In the rows, 128 means zero.
Each row is followed by its class; each block has classes of its own.
[119,139,150,139,135,140,129,159,104,156,121,111,150,136,115,119,136,154,117,125,173,176,89,146,119,111,151,86,118,140,126,145,126,125,123,170,87]  P
[133,101,134,121,148,145,121,94,153,120,144,86,125,161,141,133,108,128,118,140,174,146,121,128,133,135,142,119,129,133,102,136,143,86,130,114,103]  M
[89,140,98,50,122,134,133,43,106,128,78,130,115,131,151,124,105,132,169,147,170,120,147,143,100,123,94,136,134,160,112,179,134,138,134,105,147]  R
[106,171,80,56,136,90,128,103,110,156,92,158,98,145,125,89,73,150,157,202,83,102,177,139,72,135,121,135,161,150,68,111,94,158,134,119,179]  M
[121,109,141,81,141,140,142,71,115,120,127,130,109,108,124,153,130,122,144,122,163,162,118,122,142,105,131,118,106,126,128,171,153,113,130,99,124]  N
[128,107,142,143,108,138,122,78,159,135,143,89,156,155,140,140,157,102,117,94,198,142,107,138,123,122,125,122,103,135,125,159,151,97,141,97,74]  W
[109,98,142,82,151,139,146,38,114,106,125,128,120,134,126,156,128,112,142,100,158,154,114,121,131,118,116,118,101,119,111,160,153,103,123,75,117]  N
[87,124,125,132,132,145,114,67,136,151,91,81,150,173,155,118,108,111,128,159,195,127,140,135,92,133,89,127,133,163,109,155,144,105,120,88,113]  L
[109,125,144,156,107,89,136,143,109,139,128,159,158,136,81,142,187,131,148,97,129,144,110,123,93,91,127,116,101,145,143,138,132,163,124,107,74]  N
[147,114,146,60,143,159,122,115,132,86,170,125,91,72,137,145,136,131,126,125,121,180,118,126,187,102,182,143,119,100,134,167,141,108,128,133,128]  F
[124,129,108,81,148,125,138,117,120,173,97,88,118,149,176,128,55,159,133,210,179,124,152,147,94,154,125,110,164,138,109,131,141,103,143,162,163]  N
[112,130,121,111,121,115,152,108,113,139,107,135,137,133,103,135,126,149,155,110,111,125,112,136,101,126,109,123,131,115,126,106,122,159,150,86,137]  R
[134,136,152,153,104,102,140,190,129,144,146,150,152,120,104,133,189,145,143,110,122,135,107,131,119,88,132,115,132,139,180,127,130,186,145,136,100]  P
[126,119,138,139,148,160,136,120,135,168,119,64,149,165,168,139,111,139,123,139,230,143,94,157,126,139,113,92,143,144,140,160,149,101,140,150,115]  P
[126,113,129,118,117,106,140,96,130,133,131,134,129,132,129,154,159,127,159,133,146,117,136,126,113,112,100,129,123,141,161,148,156,151,144,87,117]  N
[164,135,114,46,163,140,131,120,130,133,129,139,87,52,150,112,75,142,134,199,151,184,151,142,176,100,180,120,144,118,110,162,130,113,133,171,168]  M
[130,131,105,132,110,141,113,94,142,184,109,70,136,166,162,120,96,130,130,170,228,136,129,153,103,149,116,106,135,165,113,170,143,102,137,146,112]  W
[136,119,142,71,135,148,138,104,119,111,138,137,103,110,141,131,125,114,131,142,156,147,132,122,127,103,143,136,117,127,135,188,150,134,131,114,129]  S
[96,140,129,115,124,91,142,118,100,132,121,149,135,159,97,132,140,146,150,133,98,116,135,117,68,121,125,126,125,139,109,116,127,152,128,99,113]  N
[159,117,130,197,127,117,129,175,154,170,155,98,159,153,100,140,132,147,126,140,164,144,88,138,125,121,138,107,134,125,143,103,131,136,140,131,102]  M
[143,141,134,151,106,118,115,133,166,142,148,102,146,146,146,130,182,124,143,161,185,118,132,130,129,115,112,132,130,176,184,162,156,152,130,118,101]  V
[120,158,127,84,107,101,118,86,140,102,138,186,116,112,127,113,206,106,169,131,110,113,163,110,135,74,127,156,118,184,167,182,135,186,113,90,127]  V
[54,132,104,123,115,135,104,22,116,125,62,127,144,161,135,106,138,94,160,134,207,119,149,131,83,107,57,138,103,182,105,196,143,142,95,63,118]  L
[157,125,148,109,132,131,168,171,124,155,149,134,119,117,107,132,102,143,122,130,107,132,107,129,107,120,139,135,141,87,143,103,128,160,160,105,171]  S
[173,126,145,147,114,135,123,208,157,144,171,84,139,145,165,129,131,142,110,183,161,125,142,127,117,127,162,127,155,144,180,140,155,127,144,156,103]  S
[142,113,155,100,119,161,117,97,130,108,166,107,115,80,136,144,144,110,120,116,187,187,106,130,176,100,181,121,100,113,122,184,156,96,125,136,96]  W
[101,148,131,65,140,126,154,108,93,139,104,150,113,128,119,117,110,150,148,115,102,131,124,141,100,124,123,112,145,116,98,124,105,156,141,110,159]  P
[130,143,102,156,120,100,125,137,130,185,109,133,145,148,96,117,127,146,154,158,168,128,119,148,98,117,106,111,137,156,124,135,117,164,136,123,119]  M
[104,120,152,121,155,179,118,96,139,141,122,51,141,167,170,118,76,129,98,162,177,155,123,132,112,143,154,120,146,128,92,132,139,58,128,126,111]  L
[125,133,130,87,120,97,124,150,130,100,151,161,122,119,104,126,154,147,142,121,50,130,135,116,114,111,155,149,134,107,126,105,109,161,132,104,114]  F
[111,136,123,125,109,115,147,127,112,160,105,132,146,126,100,138,131,152,161,118,137,124,111,136,90,118,104,126,138,134,139,121,118,170,148,106,131]  R
[102,136,138,85,124,122,138,116,97,105,119,151,130,111,101,122,139,146,149,110,100,158,122,126,112,108,152,127,118,125,111,126,121,143,129,114,105]  R
[79,127,116,111,137,104,124,54,110,139,89,139,143,183,90,105,122,129,135,112,150,133,123,133,66,124,103,114,107,149,49,134,106,124,115,81,88]  M
[127,152,119,91,110,115,142,156,100,162,110,156,115,118,113,102,108,145,144,165,135,138,133,140,71,112,135,124,137,133,119,157,113,176,139,145,145]  S
[111,105,144,65,104,130,134,58,117,97,126,165,109,77,115,143,181,112,168,84,141,157,128,121,152,76,124,142,110,143,149,185,145,159,138,83,118]  R
[124,138,123,143,120,140,144,144,125,172,112,89,152,146,116,138,104,163,145,144,170,142,96,144,99,141,119,109,139,128,141,113,127,132,153,136,127]  R
[137,139,139,86,146,167,118,99,132,111,139,97,112,105,151,127,126,125,123,153,192,195,101,133,165,118,169,107,108,137,123,193,142,89,109,164,112]  V
[143,155,101,88,142,141,126,126,147,159,113,74,108,138,183,104,66,156,137,226,187,131,141,151,117,164,130,120,168,145,126,143,132,115,136,173,175]  V
[144,121,132,92,132,126,135,121,124,128,135,138,104,75,136,150,136,129,151,154,143,158,138,124,152,98,147,121,126,126,156,165,150,136,138,131,139]  N
[126,126,142,140,132,136,149,146,122,145,134,94,153,153,117,142,114,164,124,120,133,136,101,134,111,142,146,109,140,111,127,89,129,121,147,122,117]  R
[104,113,138,159,135,145,153,99,116,145,117,79,166,172,105,152,111,147,125,87,171,139,74,139,93,145,113,106,117,107,105,103,131,112,138,92,103]  R
[104,128,126,66,93,111,110,76,132,99,123,154,106,122,142,109,162,107,143,122,132,127,168,122,119,100,141,150,111,163,107,181,142,136,127,108,103]  W
[131,164,139,71,135,123,131,157,120,103,152,149,100,112,128,103,126,151,138,166,57,152,135,119,126,117,186,140,135,117,122,104,116,150,125,143,156]  V
[119,116,141,121,133,146,127,108,128,127,122,99,143,166,148,121,131,114,109,134,205,145,122,133,93,121,133,114,107,150,114,188,150,103,120,126,72]  S
[145,103,148,126,127,151,126,104,159,126,164,69,140,152,157,151,121,119,99,113,177,142,104,130,151,137,152,119,123,111,122,130,157,75,140,113,110]  W
[153,124,159,87,144,152,140,92,144,96,177,123,110,88,136,147,159,110,131,115,133,172,106,119,180,103,157,130,111,106,152,146,150,127,126,98,150]  V
[103,159,131,94,127,129,124,150,110,140,109,142,130,116,118,99,108,147,144,171,98,152,146,122,98,102,151,138,149,142,118,128,117,150,123,123,138]  L
[128,114,141,129,140,116,133,106,130,118,151,139,135,140,88,132,138,132,121,109,116,153,103,119,124,108,155,118,110,107,94,110,119,123,126,99,97]  M
[117,137,159,105,140,139,134,144,95,123,134,145,123,105,105,109,149,143,128,103,119,195,104,134,133,97,171,99,113,129,114,141,120,136,122,155,106]  P
[109,123,130,14,148,138,109,70,110,83,126,162,70,99,147,92,98,119,132,170,115,165,167,125,145,99,192,147,120,145,58,178,126,98,112,153,112]  M
[134,109,129,136,119,143,104,100,153,130,145,91,136,135,133,141,161,128,133,124,196,160,110,135,140,116,123,124,113,147,151,178,146,114,126,116,79]  F
[111,128,137,66,137,126,132,107,130,103,129,127,108,151,172,114,136,127,140,135,105,119,157,129,116,118,141,130,151,149,124,140,136,132,137,117,135]  P
[114,148,107,145,117,137,143,143,115,192,87,88,150,154,118,127,90,168,147,153,196,132,97,159,87,144,107,103,143,142,129,129,123,137,150,150,136]  R
[108,137,142,117,123,104,150,137,119,138,118,142,149,150,106,126,158,139,139,98,122,128,109,132,92,106,109,117,129,140,133,128,122,164,140,103,108]  P
[67,138,127,178,100,90,108,108,127,141,95,128,186,201,106,109,178,117,136,125,139,113,135,114,37,109,92,131,119,181,116,134,126,156,109,86,61]  L
[101,130,115,112,144,108,130,91,123,145,107,122,142,191,106,112,104,143,129,133,134,129,119,133,75,137,119,116,130,140,66,114,112,117,127,100,109]  M
[107,130,112,105,140,111,137,81,112,152,104,146,124,149,93,117,105,136,147,133,137,133,117,138,93,123,112,122,125,129,75,127,111,143,131,97,132]  M
[103,152,97,79,94,112,106,74,125,149,97,129,115,142,149,97,130,123,156,165,183,124,168,144,93,122,114,130,128,186,105,190,136,139,130,122,120]  W
[112,135,169,130,140,165,119,143,105,117,141,126,140,89,94,127,140,127,119,129,135,211,96,111,146,86,181,116,98,113,122,148,134,115,107,131,88]  L
[139,122,179,131,143,169,133,166,121,122,161,122,136,67,102,144,129,125,109,126,126,215,91,107,169,83,194,115,109,87,139,125,135,115,118,135,115]  L
[130,156,110,137,99,96,130,196,127,148,119,134,139,131,123,111,135,173,159,173,105,119,142,134,90,115,151,130,160,152,160,110,124,177,148,162,124]  R
[142,135,134,153,137,125,114,173,135,155,142,115,132,133,103,116,121,155,118,166,149,164,113,127,127,109,182,106,130,137,113,125,120,119,128,164,93]  M
[110,116,132,183,114,134,138,117,132,157,117,86,179,179,106,151,138,144,138,89,180,129,79,135,86,137,106,106,124,133,136,117,126,126,140,104,81]  R
[157,114,150,158,119,126,151,147,145,146,169,100,154,121,101,162,136,128,114,92,141,147,80,129,139,127,141,115,117,81,135,97,140,129,149,91,122]  W
[96,140,123,118,118,86,101,142,124,114,117,153,133,171,102,85,149,148,133,153,106,129,162,115,75,113,167,124,132,173,76,130,106,136,114,139,60]  M
[126,135,121,113,101,103,147,104,130,149,132,146,130,133,102,132,133,134,146,108,102,112,127,126,93,129,111,132,131,106,119,100,118,166,154,77,155]  W
[104,108,147,86,154,180,136,35,122,119,121,95,121,135,146,148,99,107,129,121,168,162,115,119,139,121,118,124,121,116,106,162,150,93,119,64,137]  L
[118,146,148,148,106,121,123,160,120,142,127,162,150,104,88,119,179,127,145,133,126,170,128,112,123,67,142,127,111,157,162,153,136,174,117,109,94]  L
[117,132,171,146,134,142,115,188,123,126,141,110,156,127,121,117,137,141,101,144,115,180,118,115,125,100,187,123,129,128,127,113,135,108,117,152,84]  L

A new block, with new classes.
[105,138,140,129,148,125,102,79,137,138,120,102,113,146,110,131,164,128,144,153,141,123,129,135,127,97,119,117,135,135,145,109,125,131,147,88,126]  E
[113,96,99,96,144,117,125,150,189,116,143,157,138,128,106,132,157,153,114,124,129,208,88,105,139,86,110,161,98,136,133,123,121,154,94,166,106]  Y
[120,107,134,85,119,128,147,119,167,122,114,123,136,156,94,109,140,179,117,140,167,222,158,96,117,154,136,169,121,78,158,134,134,125,158,125,110]  X
[137,136,120,161,130,130,131,103,86,136,107,119,160,115,100,137,164,153,114,81,147,107,144,128,169,129,137,91,66,153,108,86,125,160,169,138,129]  U
[139,141,124,146,167,131,129,115,70,120,112,133,156,104,111,153,149,165,122,82,175,83,117,132,158,128,141,106,104,162,136,87,133,157,174,124,136]  C
[95,151,134,123,138,128,110,91,140,147,115,101,132,151,117,118,145,134,136,162,134,149,133,119,125,120,130,95,142,124,147,104,126,110,154,112,134]  U
[138,127,99,129,141,127,127,141,178,125,149,170,128,144,133,148,144,151,119,136,129,203,119,94,138,105,128,163,100,124,126,126,118,164,128,160,98]  D
[131,143,129,152,156,119,115,121,80,150,120,129,170,105,112,150,151,138,132,98,170,94,131,118,176,116,135,99,67,162,123,77,134,162,158,140,121]  G
[101,141,143,127,144,124,108,91,141,130,124,97,134,150,124,121,159,139,131,158,137,142,143,125,126,117,124,119,154,118,144,121,114,116,145,95,136]  A
[113,100,111,96,131,114,124,141,177,117,138,146,136,136,102,135,155,139,111,115,112,209,103,97,137,95,120,159,107,142,132,130,124,142,111,166,93]  K
[113,117,138,97,100,117,135,128,165,112,128,127,124,158,103,113,172,173,124,126,161,242,161,109,110,142,155,161,107,91,156,141,116,133,172,122,114]  Z
[141,100,112,130,153,119,108,168,169,96,154,162,129,137,123,143,135,155,124,117,141,193,102,116,119,117,134,177,75,137,125,121,94,171,123,166,118]  Y
[94,142,143,152,132,114,113,79,143,136,119,96,119,148,119,114,168,130,152,149,124,126,136,141,132,103,123,107,147,140,154,114,112,123,137,94,130]  B
[141,143,126,161,128,131,123,118,91,129,119,122,146,107,118,143,162,139,112,81,132,97,147,134,164,126,144,97,58,154,111,93,120,166,164,134,136]  Q
[159,121,112,130,140,120,108,173,163,87,168,160,125,134,121,159,133,138,117,112,142,196,92,109,117,133,142,174,77,136,131,108,98,161,144,157,117]  C
[139,129,112,118,143,121,132,145,170,110,150,160,128,131,110,151,146,130,122,126,137,209,99,102,138,109,122,161,100,125,137,102,121,156,132,157,103]  C
[144,120,136,63,127,140,125,159,130,93,188,140,126,158,120,101,100,144,125,143,143,90,90,124,123,96,114,131,138,140,99,171,124,140,138,97,133]  X
[175,104,138,79,134,156,125,131,95,75,197,132,125,152,111,130,101,139,134,112,171,95,88,115,139,116,136,145,159,135,106,147,124,156,147,105,137]  C
[120,122,99,107,121,128,123,153,182,125,142,164,136,125,134,153,164,134,122,115,111,204,100,90,146,101,137,158,90,135,140,110,122,144,106,155,113]  Q
[133,145,142,138,165,132,128,106,78,130,110,126,170,108,118,147,155,173,134,82,165,80,139,136,166,124,140,97,101,153,129,105,133,143,159,125,133]  A
[145,107,121,85,121,160,119,138,106,84,184,123,141,162,134,103,90,133,139,119,150,101,103,111,118,126,138,131,134,117,100,153,122,144,131,122,137]  U
[135,109,98,103,126,120,128,152,178,102,147,158,129,123,106,152,163,135,119,118,130,208,87,98,133,103,119,159,102,138,136,107,120,141,118,156,105]  C
[128,136,131,134,170,128,127,122,82,142,109,138,165,104,118,149,143,168,123,104,166,77,125,127,154,129,143,107,108,162,136,102,130,153,162,123,140]  X
[102,141,137,144,137,113,112,95,135,145,124,95,122,139,109,120,161,114,159,157,122,140,131,135,123,113,120,104,141,127,159,121,132,125,151,97,124]  Z
[150,118,109,114,130,121,128,154,175,127,140,162,131,129,112,148,135,131,136,147,127,189,115,92,138,109,130,175,85,127,130,110,125,162,124,163,108]  G
[118,112,105,97,132,120,124,146,186,110,145,152,146,130,113,139,168,153,123,118,120,199,106,93,142,95,114,149,95,134,136,125,115,135,108,154,103]  A
[89,135,154,142,151,117,109,77,121,147,112,87,133,149,119,124,160,115,139,144,126,143,136,132,132,102,124,113,157,135,154,113,129,126,148,101,117]  K
[120,144,152,130,121,119,120,69,144,140,124,95,125,146,128,123,167,125,143,160,132,126,146,139,138,117,128,102,147,136,135,134,130,112,135,102,122]  B
[140,134,115,154,133,122,129,114,85,125,118,118,149,97,96,139,166,151,120,86,131,111,145,139,157,130,131,99,69,149,112,106,130,158,160,133,129]  Z
[148,105,128,76,126,155,119,143,102,67,204,120,126,158,124,112,99,129,120,113,167,101,96,116,112,124,132,150,151,121,109,156,120,151,136,107,140]  C
[169,104,121,85,129,161,122,129,98,94,194,135,139,161,132,127,106,153,128,123,164,85,106,112,132,116,146,138,162,133,97,170,131,168,150,119,132]  D
[127,100,90,112,113,117,135,131,188,115,137,151,132,129,111,135,164,140,121,121,111,192,105,98,136,107,120,163,102,142,135,130,114,143,100,157,105]  B
[112,126,133,154,173,118,116,114,79,139,119,132,170,109,120,141,153,154,121,90,169,103,124,133,173,112,128,99,83,162,124,91,123,173,150,147,125]  Y
[145,125,117,128,132,128,111,173,175,109,151,163,125,133,143,158,136,133,137,118,127,186,112,100,115,121,156,168,58,135,127,111,107,158,133,160,117]  Q
[113,102,151,101,116,116,137,113,153,113,114,116,133,166,94,109,144,176,104,120,158,233,166,103,128,143,146,172,119,90,139,139,127,132,166,138,100]  K
[134,115,111,123,129,115,141,140,183,122,137,155,125,139,123,139,139,143,127,133,112,191,117,98,131,112,132,176,96,128,131,132,117,150,109,155,105]  B
[129,134,129,170,152,120,127,93,87,138,113,126,158,111,127,139,162,148,128,87,159,85,144,130,170,125,138,101,81,168,122,100,114,158,153,132,120]  B
[127,144,156,116,114,116,112,96,146,153,122,109,132,135,125,128,157,115,154,182,143,124,136,131,143,94,122,100,135,138,130,120,142,117,145,108,123]  G
[131,133,115,111,140,128,138,136,187,138,137,154,136,140,113,142,143,142,129,128,133,214,110,92,133,114,136,153,80,122,132,108,127,148,125,166,99]  U
[121,111,152,106,97,118,130,128,165,103,131,123,136,168,108,112,165,183,108,116,176,230,175,106,120,149,150,174,103,89,142,142,99,135,174,124,116]  A
[151,123,124,90,126,148,123,146,120,94,191,143,123,169,139,102,107,148,119,129,155,89,103,125,126,90,123,129,140,135,86,172,120,157,147,104,125]  D
[152,113,105,122,140,115,113,169,184,100,157,156,127,130,116,147,137,151,135,122,126,199,101,106,105,133,150,170,67,129,136,134,105,161,133,161,112]  Z
[116,126,152,93,100,119,137,137,151,98,141,129,120,162,98,117,163,174,106,112,178,236,146,111,121,132,150,161,113,99,149,123,107,132,184,116,115]  C
[114,92,152,93,117,125,138,112,148,116,105,118,135,165,101,107,139,175,110,117,164,230,167,98,128,143,149,173,126,90,139,134,118,126,170,138,99]  K
[132,146,136,148,156,140,123,117,72,139,105,141,155,104,135,158,144,154,136,89,162,69,138,126,164,126,158,99,91,162,125,86,136,158,165,133,145]  Q
[118,118,135,166,169,115,114,110,72,139,104,115,169,113,117,141,150,139,105,78,159,102,145,119,164,119,133,104,78,161,116,93,125,164,163,145,112]  K
[144,123,118,159,122,123,136,100,87,128,108,118,154,105,104,134,164,155,111,84,132,101,155,137,169,123,131,106,83,154,113,107,121,153,154,133,129]  B
[112,131,167,124,138,116,107,88,140,138,129,106,126,145,119,119,155,132,146,161,154,139,130,150,145,96,113,102,150,134,127,126,131,120,133,108,125]  Y
[97,142,140,112,154,125,107,99,145,138,134,100,131,145,118,122,152,135,134,177,138,135,129,124,119,116,124,110,159,126,150,121,124,120,142,99,135]  X
[114,108,146,85,111,127,144,124,165,125,136,119,131,160,99,110,155,179,108,133,171,216,160,105,115,147,152,178,140,89,164,152,113,132,166,112,123]  X
[141,101,123,67,144,158,117,150,112,84,205,125,139,161,134,110,93,137,119,132,153,83,102,108,111,128,133,152,151,120,108,172,120,157,117,109,144]  X
[113,138,141,110,124,120,110,105,141,138,120,102,127,144,113,119,146,123,140,179,139,142,135,120,128,99,127,111,143,120,135,105,128,124,146,105,137]  G
[127,153,128,147,139,133,124,117,87,133,119,124,149,110,118,146,169,152,112,81,140,105,147,129,168,116,146,93,62,153,115,86,129,158,162,128,136]  Q
[127,108,137,89,108,127,131,115,170,108,123,130,117,157,97,120,164,182,111,126,170,222,161,107,117,126,150,174,91,94,137,135,112,144,171,126,108]  E
[176,101,136,83,135,154,128,135,99,79,191,135,131,153,112,129,102,139,133,117,173,89,87,118,139,119,140,151,166,133,106,149,127,164,152,112,138]  C
[141,130,134,79,119,141,128,146,129,98,185,132,123,165,120,93,99,135,131,126,146,97,91,119,123,98,123,112,115,141,90,162,122,141,144,114,126]  U
[121,119,93,93,136,114,132,147,196,121,149,154,131,122,102,139,162,142,125,122,109,216,88,99,130,108,127,150,96,131,145,135,123,143,105,160,102]  Z
[124,108,105,102,124,117,131,143,189,115,139,153,146,126,109,138,161,153,122,114,121,202,103,97,144,99,112,160,99,129,138,130,120,136,106,150,103]  A
[135,98,120,122,150,116,107,168,160,101,155,151,137,139,119,148,127,148,105,106,132,197,114,102,118,126,151,186,88,137,120,132,101,163,131,175,109]  K
[119,147,152,124,140,118,105,77,150,139,124,107,112,139,123,133,160,128,131,165,148,125,137,138,134,100,121,110,130,132,120,128,131,125,138,96,122]  E
[112,118,146,101,86,118,142,121,160,108,130,127,122,170,116,108,166,181,111,120,155,219,169,111,116,138,159,167,105,105,146,146,103,135,166,121,118]  B
[162,107,108,119,135,119,105,179,182,105,157,162,134,132,123,148,126,141,135,133,145,181,106,98,120,116,145,173,63,132,125,115,102,166,131,168,115]  G
[103,142,137,122,131,126,116,86,138,132,123,97,122,153,128,118,161,134,132,164,125,133,145,131,122,113,130,114,152,131,139,126,119,113,137,100,134]  B
[150,98,124,87,115,153,129,121,108,81,192,115,133,160,137,104,103,132,126,116,143,89,117,114,122,124,136,151,147,121,103,177,120,151,112,109,135]  B
[98,111,156,98,115,115,133,121,149,114,127,117,132,171,106,110,159,176,98,114,158,235,167,106,124,133,157,172,119,100,146,143,112,139,171,131,107]  K
[121,114,145,101,91,122,133,138,153,91,136,131,118,164,98,117,164,176,105,112,180,235,150,112,115,147,152,175,111,101,145,123,99,132,187,118,120]  C
[108,109,160,98,110,118,134,115,146,114,128,117,135,165,106,117,161,174,105,114,164,237,168,110,125,138,161,176,124,99,144,147,119,136,172,134,105]  K
[138,131,123,136,173,135,124,109,73,133,101,134,153,102,114,158,145,173,118,90,166,65,131,130,155,114,149,116,85,159,114,98,133,164,164,124,135]  E
[154,114,119,130,138,118,102,162,175,93,165,151,139,136,125,153,144,152,118,109,146,189,117,105,118,136,144,176,71,132,124,129,90,158,134,156,117]  A
[156,85,143,79,150,155,118,130,103,87,193,137,140,157,116,118,102,161,140,118,173,94,100,127,150,106,138,153,162,130,101,160,124,169,124,125,141]  Y
[127,138,112,122,137,120,136,144,183,139,139,155,136,140,114,138,140,138,131,127,121,210,104,99,138,112,132,152,77,128,131,112,121,148,132,163,98]  U
[96,139,137,119,136,127,116,91,149,153,109,96,135,149,114,115,151,128,143,167,144,149,135,118,123,109,127,94,148,119,141,106,136,106,144,114,127]  U
[148,99,151,81,150,149,124,120,85,95,187,123,142,158,124,123,94,142,124,110,155,91,109,112,144,118,149,153,163,136,99,169,131,164,136,124,128]  K
[152,111,112,115,146,121,113,173,179,102,163,155,135,128,118,157,132,157,124,130,131,193,102,104,107,134,149,180,85,130,136,129,104,157,130,155,120]  X
[157,125,142,81,118,138,126,157,120,72,195,133,109,155,115,102,101,132,123,123,152,101,89,133,121,89,114,128,130,137,91,155,115,144,151,99,132]  C
[111,134,133,110,148,130,102,84,149,133,116,100,114,143,110,126,153,134,126,164,143,140,135,130,117,98,123,118,141,117,138,113,122,124,147,97,132]  E
[147,94,135,74,149,153,119,136,97,82,195,133,137,155,114,115,104,158,135,122,164,97,98,128,140,102,129,150,152,133,94,159,130,163,124,122,139]  Y
[120,119,140,86,105,124,132,119,160,111,123,132,120,159,98,125,166,188,101,122,168,226,157,110,118,135,158,177,95,99,138,136,111,142,178,122,114]  E
[152,115,138,88,112,132,133,140,128,85,189,134,116,163,132,90,101,135,127,125,136,78,99,128,138,99,123,130,136,146,84,185,105,146,128,107,126]  B
[163,116,141,86,130,159,120,135,107,94,190,136,132,150,139,130,98,135,143,120,150,79,103,113,141,117,157,139,139,132,102,153,133,166,135,117,144]  Q
[113,122,144,107,92,120,135,135,163,120,122,129,131,172,106,111,158,180,118,122,166,234,162,103,117,141,161,153,94,97,142,125,110,130,184,131,116]  U
